Rows and roughly how far along a hidden order each lies, from 0 to 10:
[  6.8 -12.5 -25.6  15.1   5.5  -6.8   0.3   5.2  -2.1   6.5  -3.4   1.3
  -7.4   8.2  -9.3  20.5  -8.4] => 7
[  9.9   3.8  12.0  -6.2  -7.9   0.2  22.3   1.1  10.3   5.4  -3.8  -9.6
   1.5   6.4 -19.0  -1.5  -5.9] => 3
[ 15.5 -18.9  -2.2  -7.0  -0.1  -2.6  -6.3   1.7  13.7   3.5   1.0  -8.4
   8.9   6.8  -5.2  -2.7  -3.9] => 0
[  5.5  31.0 -14.1   7.6   4.0  -4.4 -15.6   5.8  -5.7  10.7  -3.6  -6.0
   2.7   5.5 -12.7  22.6  -1.8] => 1
[  1.0 -11.8   9.3 -11.9 -26.9  -3.3 -15.7   8.6   7.9  14.3  -7.7 -10.3
  -0.8   8.4 -26.2  10.7  -4.0] => 0
[  6.7  -1.8  15.7  -2.4   1.6   7.1  36.8  -9.3   0.0  -7.4   1.3   2.3
   2.3  -4.8  -0.8 -21.5  -1.5] => 1
[  8.9  -8.3   0.4   0.6   0.8   0.5 -14.8  -1.9  -1.5  -5.6   1.4   0.9
   0.6  -3.1   4.9  -1.1   1.8] => 6
[  5.8  19.5  -3.0  -1.6   5.7   1.9 -57.5  -7.7  -5.0 -15.5   2.9  -7.7
  15.8  -1.6  -1.9  -7.6   3.7] => 10
[  5.6  10.0 -13.9   3.7  -4.3  -0.8 -65.3  -3.2   0.3 -33.0   2.8   5.4
   8.9   1.0  12.5 -13.1  -9.0] => 10
[  5.4 -14.3   7.8   1.5   5.4   5.3  22.3  -6.8  -1.2  -3.3  -0.8  -4.1
   1.5  -0.6  -9.0  -9.1  -2.2] => 1
[ 7.0 -8.7 -9.8  3.9  6.4 -2.6 -8.3  0.9 -3.8  3.1 -1.8 -0.2 -0.6  1.3
 -5.6 10.2 -1.1] => 3
[  9.9  -2.7 -11.1   6.0  16.8   0.7  -6.4  -5.0  -7.0  -4.6   6.0  -1.4
   5.4  -2.2   5.8   4.5   0.6] => 3
[ 11.2 -11.9  -7.8   1.5   8.8   0.7 -33.1  -3.3  -2.8 -11.9   4.8  -1.7
   9.4   0.2   9.7  -4.9   1.8] => 8
[  4.5  21.2 -10.8   7.3  -0.5  -3.2  10.8   3.8  -3.4   7.2  -4.1   0.4
  -6.3   4.2  -9.2  16.8  -4.8] => 7
[  5.0 -13.2  -9.8  11.3   8.0  -0.8  24.3   0.3  -6.8  15.0  -4.6  -7.3
  -4.1   5.0 -21.6  20.2  -3.1] => 7
[  7.6  24.6 -12.1   8.1   2.0  -2.5  -7.4  -0.1  -3.0  -1.8  -1.0   1.8
  -1.0   2.3  -2.0   7.7  -4.7] => 9
[ 6.2 48.4 -1.8  3.3  5.7  0.2  3.5 -1.8 -5.5  2.5 -1.2 -2.5  2.5  0.2
 -5.3  4.1  1.2] => 7
[ 8.7 16.9 -7.1  3.9  2.0 -1.8  9.6  1.9 -0.1  4.5 -1.3  2.2 -1.3  2.1
 -2.3  4.2 -2.4] => 8
[10.3 19.8 -0.7 -1.1  8.6  0.9  4.2 -2.0 -1.0  7.2  0.9 -4.7  7.3  1.1
 -2.0  4.9  4.2] => 9
[ 11.2  -0.5  -2.3   0.4  11.2   0.8 -12.7  -3.5  -0.8 -10.5   5.0   0.7
   5.8  -2.0  10.7  -6.7   4.3] => 5
[  4.7  24.9  23.4  -2.6   3.8  11.6  40.6 -13.4  -4.3 -13.5   1.9  -0.2
   1.7  -8.7   1.8 -22.7  -1.4] => 2
[  3.2  10.5  -2.8  11.8   1.6  -3.9  67.3   6.9  -6.3  35.4 -10.9  -8.0
 -14.7   9.1 -34.0  33.7  -6.8] => 8
[  9.7 -32.5 -13.5   4.8   5.7  -2.9  -5.2   1.8  -0.1   0.2   2.6   0.7
   1.5   2.2   1.0   8.7  -2.3] => 4
[  6.3 -34.5 -35.0  13.2  -0.3 -10.1 -51.2   8.9  -7.2  -8.7   0.7  10.4
  -6.9   2.1  18.5  20.5  -0.7] => 4
[  3.5  10.2  -9.0   5.5   9.9  -1.3   8.8  -0.3  -9.5  11.0  -1.8  -6.8
  -0.7   2.5 -13.2  18.8   1.0] => 10
[ 10.7 -55.5  -1.1  -3.7  26.9   3.8 -44.9 -12.1 -10.3  -4.7   8.0 -20.2
  30.1  -1.0  -9.3  -1.3  15.1] => 9

New part:
[ -9.4  -0.5  -0.9  -1.4   6.8 -14.0   1.0  -8.9  20.1 -25.8 -18.6  18.6
  14.6   7.3 -40.0 -58.2  -9.5  -9.8  -0.3 -37.6 -19.6   1.9  55.2   3.3
   0.5   4.0 -45.2   0.4   0.9  11.9   0.4 -17.9   0.0   9.6  15.0] => 3
[  3.4   2.2  -3.6  -1.6 -23.5  27.6 -10.4  17.8  -8.8  27.1 -28.7   9.6
   1.1   0.2  -0.2 -10.3  16.1  29.6   2.5   9.8   3.9   3.0  -0.8   6.5
   8.0 -17.7  40.4  15.0   0.7   0.3 -23.8   5.5   6.6   0.4  20.3] => 9
[ -8.8   9.6  -0.7  -8.5   6.7  -7.8   6.0 -10.1  10.1  -7.9   9.5   6.8
  11.6   0.3 -36.6 -30.3 -27.1 -26.2  -5.2 -17.4  -9.1   7.7  50.0   2.6
   7.9  -2.8  -5.3  10.6   2.7   3.9  32.9   5.5  -9.0   9.3  52.9] => 1
[-13.4   8.6   3.2  -0.7   6.4 -13.2  -2.6 -17.8   7.0  -6.2 -15.6   4.9
  14.3   1.5 -58.1 -39.3 -21.7 -18.6  -0.5 -18.4 -20.1  -5.8  49.1   3.8
   4.6   0.3  10.7  17.8   0.4   6.5  33.7 -21.6  20.4   1.6   0.0] => 3
[ -5.8  10.5   2.1 -11.9   0.5  -8.7  22.3 -16.9   0.0  -7.2  21.5   0.9
 -14.0 -13.4  -3.2   5.8 -22.7 -10.5 -14.9   1.8   1.6   0.9  23.9   0.2
  -1.0  -4.7  16.0   6.7   1.9   0.4  17.2  41.3  -2.2   2.1  43.3] => 0
[-16.1  19.8   2.7  -5.6  10.4  -6.9   0.5 -31.2  -1.9  -7.5   2.8  -8.5
   6.6  -9.2 -59.2 -34.4 -29.1 -30.0  -3.8  -6.0 -10.0   0.3  72.8   2.9
  11.3  -1.4  56.8  32.1  -2.5  -0.3  36.2  -3.2  10.4   1.6  28.3] => 2
[ 12.2  -0.2  -5.0   0.4 -24.3  32.2 -22.3  23.7 -10.7  33.0 -24.2   3.2
   5.7  11.9  20.8   2.8  23.9  25.1   9.3  27.2   8.1  14.0 -20.9   2.7
  14.8 -17.1  28.5   9.5  -3.6  -2.8 -60.0 -11.5   0.7   5.2  -3.3] => 10
[ -2.8   1.9  -2.7  -1.0  -2.3  -5.7   5.1  -7.7   3.7 -10.5  -7.8  10.1
   0.9   0.8 -33.6 -33.2 -22.8  -1.1  -1.4 -18.4  -9.6  -0.4  30.0   2.7
  -7.6  -6.5 -19.3   3.3   3.5   9.1 -19.2   8.2   2.3  -1.7  27.1] => 2
[ -4.3   1.3   2.0  -0.7  -8.4  -6.5  -9.1 -10.4  12.1   5.3 -27.9  -1.4
  24.1   6.9 -11.9 -49.8   8.4   5.6   1.1 -29.8 -13.5  10.5  45.0  -1.0
  11.4   5.2 -38.5  -3.0  -7.4   8.6   8.2 -22.3  10.0  10.9 -43.1] => 3
[ -3.4   8.8   2.8  -7.3   6.2 -15.9  12.3  -9.1  -6.2 -10.8  25.6   1.4
  -4.4  -4.1 -24.1   8.5 -36.2 -21.3  -9.5  13.6  -5.3  -9.7  16.1  -0.1
  -7.2  -7.1  13.0  12.3   5.4   2.8   6.8  21.3   7.5  -8.1  42.7] => 0
[  4.5   8.6   6.4 -13.2 -18.5  -7.8   5.7  11.3   1.8   7.8  -5.7 -12.0
  12.4   0.0  58.8 -11.5  26.5   7.3 -14.5 -12.1   7.9  20.3  22.0  -7.7
  20.7   3.4 -33.1  -9.8 -10.8  -1.6 -16.1  19.7  -7.0  14.6 -53.8] => 0
[ -1.7   8.7  -2.7  -4.1  -0.6   4.7   1.9  -9.6   3.3   1.6  -4.1  -1.5
  -6.9   1.9   4.3 -19.8   7.7   0.4  -1.9  -2.2   7.1  13.1  31.0  -0.4
   6.1   0.3  11.6   8.8  -2.8  -2.5 -13.2   9.3  -2.0   5.3   1.0] => 5
[ -8.7   2.9  -1.7   3.2  -5.3   7.2  -9.6 -10.4   2.9   1.9 -22.5  -0.8
   6.6   5.2 -50.2 -38.1 -21.1   1.8   6.4 -11.8 -13.3   6.3  30.9   4.3
   7.7  -4.3   4.3   7.8  -2.4   6.5  15.9 -16.7   8.5   5.9   6.7] => 4
[  4.6   0.5   0.8  -3.6 -19.9   6.0 -13.2  25.0  -1.3  27.8 -10.7   7.1
  11.8  14.9 -19.1  -6.4 -13.0   2.5   0.9  -4.7 -12.7   1.2   6.7   4.9
   8.6 -17.0  -4.7   8.1   0.8   7.8  -7.4 -11.4   5.2   2.6  24.5] => 4
[  2.2   1.9  -1.6  -0.9  -0.9   0.9  -6.0  -5.3   8.8   1.2 -11.2   2.2
  13.5   7.7  20.6 -32.2  24.0  -0.6   1.5 -22.0   4.2  15.6  21.7  -2.9
   9.0   6.0 -19.7  -4.8  -6.8  -0.9 -13.3 -10.0 -12.3   9.5 -36.3] => 6
